Below is a small trained network, with its code and all its weights. Each question gives an input and a target symbol and asks what happens when units are switched off, that is, made to give their printed mean instead of their output.

import numpy as np


def w(rows, s, z=0):
    codes = np.array(rows[::2]) - 128.0
    scale = np.full(codes.shape[1], s)
    scale[-1] = z or s
    return codes * scale


def norm(h):
    return h / np.sqrt((h * h).mean(-1, keepdims=True) + 1e-5)


def f(y):
    return np.maximum(y, 0)


def softmax(a):
    e = np.exp(a - a.max(-1, keepdims=True))
    return e / e.sum(-1, keepdims=True)


def log_softmax(a):
    a = a - a.max(-1, keepdims=True)
    return a - np.log(np.exp(a).sum(-1, keepdims=True))


def net(x, mask):
    ids = ['γδζηθμξτφψω'.index(c) for c in x.split()]
    T = len(ids)
    res = E[ids] + P[:T]
    q, k, v = (norm(res) @ M[0].T for M in (Q, K, V))
    z = softmax(np.where(np.tri(T) > 0, q @ k.T / 3**0.5, -1e9)) @ v
    res = res + np.where(mask[0], z, O[0][:, -1]) @ O[0][:, :-1]
    y = f(norm(res) @ A[0][:, :-1].T + A[0][:, -1])
    res = res + np.where(mask[1:13], y, B[0][:, -1]) @ B[0][:, :-1]
    return log_softmax(norm(res)[-1] @ U[:, :-1].T + U[:, -1])


Q, K, V, O, A, B = {}, {}, {}, {}, {}, {}
E = w([
[86,139,104,196,195,133,125,144,163],'γ',
[83,147,119,148,108,158,204,185,161],'δ',
[95,158,133,160,139,187,162,133,197],'ζ',
[128,108,157,57,111,123,99,162,123],'η',
[122,149,164,99,144,184,123,121,176],'θ',
[102,147,118,215,143,171,173,152,201],'μ',
[128,110,140,114,146,149,74,134,159],'ξ',
[141,93,210,117,113,98,6,168,113],'τ',
[98,166,227,88,117,181,36,124,141],'φ',
[83,144,102,220,174,113,168,187,156],'ψ',
[118,72,131,160,138,51,1,166,96],'ω',
],0.0089)
P = w([
[234,45,90,119,90,97,173,113,74],'0',
[103,168,114,74,207,169,141,138,201],'1',
[98,90,194,162,2,213,252,80,93],'2',
[112,153,92,100,150,148,102,152,204],'3',
[124,80,221,166,92,150,199,209,109],'4',
[109,187,81,88,119,132,123,167,193],'5',
[108,105,201,179,55,208,205,205,92],'6',
[122,195,58,96,73,111,108,173,197],'7',
[136,110,215,173,102,154,190,250,108],'8',
[112,164,74,95,119,132,113,167,192],'9',
],0.0084)
Q[0] = w([
[120,124,102,104,92,118,143,8,79],'h0',
[158,97,182,155,171,92,174,40,71],'h0',
[99,36,253,205,81,185,186,197,59],'h0',
],0.011)
K[0] = w([
[59,144,180,96,228,146,130,115,106],'h0',
[65,159,158,95,145,136,83,97,143],'h0',
[137,254,117,131,86,104,82,159,163],'h0',
],0.011)
V[0] = w([
[85,157,254,217,69,157,168,198,121],'h0',
[128,128,244,23,96,157,189,127,97],'h0',
[94,107,135,128,126,77,84,140,42],'h0',
],0.0072)
O[0] = w([
[202,62,139,100,188,20,205,34,188,51],'h0',
[133,145,195,124,233,62,122,255,172,26],'h0',
[15,52,183,123,88,120,148,99,136,2],'h0',
],0.0095,0.0038)
A[0] = w([
[67,84,90,80,123,92,143,93,227,153],'n0',
[68,173,98,140,51,183,75,101,108,120],'n1',
[107,180,91,139,47,145,116,182,91,160],'n2',
[177,107,88,131,117,163,137,87,67,167],'n3',
[85,136,145,149,96,140,120,2,83,140],'n4',
[2,126,120,100,110,78,106,137,208,80],'n5',
[154,213,167,125,191,96,86,202,183,117],'n6',
[126,165,87,102,148,129,102,97,189,180],'n7',
[61,126,180,115,162,120,107,167,187,209],'n8',
[78,175,112,115,165,75,110,162,157,20],'n9',
[177,56,183,161,102,66,211,10,108,107],'n10',
[145,150,146,145,124,177,217,147,208,255],'n11',
],0.0085,0.0055)
B[0] = w([
[205,188,201,180,148,164,146,174,84,148],'n0',
[133,88,131,109,175,80,148,115,101,215],'n1',
[126,117,148,132,200,161,129,121,148,227],'n2',
[113,195,124,139,101,97,94,168,122,203],'n3',
[134,131,85,124,117,110,214,166,134,177],'n4',
[197,164,129,116,216,156,103,19,143,157],'n5',
[121,63,80,104,111,140,202,88,170,206],'n6',
[107,119,162,145,111,131,108,176,115,176],'n7',
[155,203,111,183,58,82,148,114,109,195],'n8',
[67,93,223,128,71,136,117,79,65,144],'n9',
[77,89,255,145,197,195,147,107,174,163],'n10',
[130,92,128,93,120,78,49,121,103,251],'n11',
],0.0098,0.011)
U = w([
[184,178,58,150,99,127,231,114,41,42],'γ',
[223,209,188,194,105,173,147,82,112,25],'δ',
[35,65,83,103,20,174,92,92,85,253],'ζ',
[85,122,163,136,216,212,67,175,95,46],'η',
[2,148,209,150,55,81,64,95,149,232],'θ',
[151,91,98,118,20,55,164,92,165,188],'μ',
[180,194,78,113,103,75,55,154,100,95],'ξ',
[126,103,160,140,201,183,230,50,110,133],'τ',
[148,88,199,95,242,58,137,134,160,173],'φ',
[199,82,58,97,182,199,162,136,197,97],'ψ',
[90,145,150,153,60,153,154,250,168,100],'ω',
],0.0088,0.0025)

Each question gives the input, a string of symbols that net reads in full, and the target symbol t.
The units are the heads (3 rows each of Q, K, V and O) and the neurons (one row each of A and B). Each row of codes is followed by its name. A weight is (code - 128) times the scale printed after its matrix; where a second scale follows, it is the last column's (O, A, B and U).
mask holds one flag per unit, heads first, then neurons. A switched-off unit (its flag False) gives its mean, the last column of its rows in O or B, instead of its output. The means were averaged over made-up inputs and are rounded, as every weight is.
A unit's drop is (log p(t) with every unit on - log p(t) with that unit switched off) / (log p(t) with every unit on - log p(t) with every unit switched off).
The circuit of an input: a set's keep is (log p(t) with only the set's units on - log p(t) with every unit switched off) / (log p(t) with every unit on - log p(t) with every unit switched off). Starting from the 12 units with the biggest drops (on a tie, the unit counted first), units are removed one at a time, each time the one whose removal leaves the highest keep (on an exact tie, the one counted first), for as long as the keep stays at least 0.8.
circuit, biggest first: the units of the circuit, biggest drop first
most important unit: the unit with the biggest drop
top k neurons: the k neurons with the biggest drops, biggest first
input η ψ ξ η ψ ζ, target θ: circuit, biggest first	(h0, n8, n9)
input δ μ ξ ξ ξ η γ, target ω: circuit, biggest first	(h0, n1, n6)
input ξ ζ ω, target ξ: circuit, biggest first	(h0, n3)
input δ η ω μ, target μ: circuit, biggest first	(h0, n6, n2, n8)
input ψ φ ω δ, target γ: circuit, biggest first	(h0, n0, n4)
input μ ω δ ω μ η μ ψ ζ, target τ: circuit, biggest first	(h0, n10)
input φ τ ξ η η δ μ, target φ: circuit, biggest first	(h0, n11)
input ζ μ η ξ μ δ θ μ θ δ, target ψ: top neuron	(n6)
input θ θ μ η ξ, target ω: circuit, biggest first	(h0, n8, n6)
input μ μ μ μ η, target δ: top 2 neurons	(n10, n3)
input μ ω τ η μ η ω η φ, target ω: top 4 neurons	(n8, n6, n5, n10)
input ψ μ μ ξ μ γ ψ δ ζ τ, target γ: circuit, biggest first	(h0, n4, n11)
input ξ μ φ η μ μ τ, target δ: circuit, biggest first	(h0, n10, n3)
input μ μ ψ, target δ: top 2 neurons	(n10, n1)
input ψ ξ ζ φ ψ ψ ψ δ γ ζ, target γ: circuit, biggest first	(h0, n4, n0)
input μ δ φ μ μ ω ξ ξ θ, target η: top 4 neurons	(n2, n8, n6, n1)
input τ μ δ γ ψ μ ω, target δ: top 3 neurons	(n10, n3, n11)
input μ η τ τ μ μ ω ξ η, target η: most important unit	n2
input τ μ μ, target δ: circuit, biggest first	(h0, n10, n6, n3)
input η μ ξ τ μ φ τ η μ ξ, target θ: top neuron	(n8)
input η μ ψ ξ ξ μ ω τ, target θ: top 2 neurons	(n8, n9)
input θ τ μ μ μ ψ, target ω: top 4 neurons	(n6, n9, n8, n1)
input φ θ η η η ξ γ, target η: circuit, biggest first	(n2, n8, h0)
input ξ δ μ ξ μ μ η μ ζ μ, target η: circuit, biggest first	(h0, n2)
input ω θ ξ δ, target τ: top 2 neurons	(n5, n1)
input ω η μ γ η μ, target τ: top 2 neurons	(n5, n1)
input μ μ δ φ, target ξ: top 2 neurons	(n6, n10)
input ω μ η ξ η δ ξ, target φ: top neuron	(n10)
input μ μ ζ, target δ: top 2 neurons	(n10, n6)
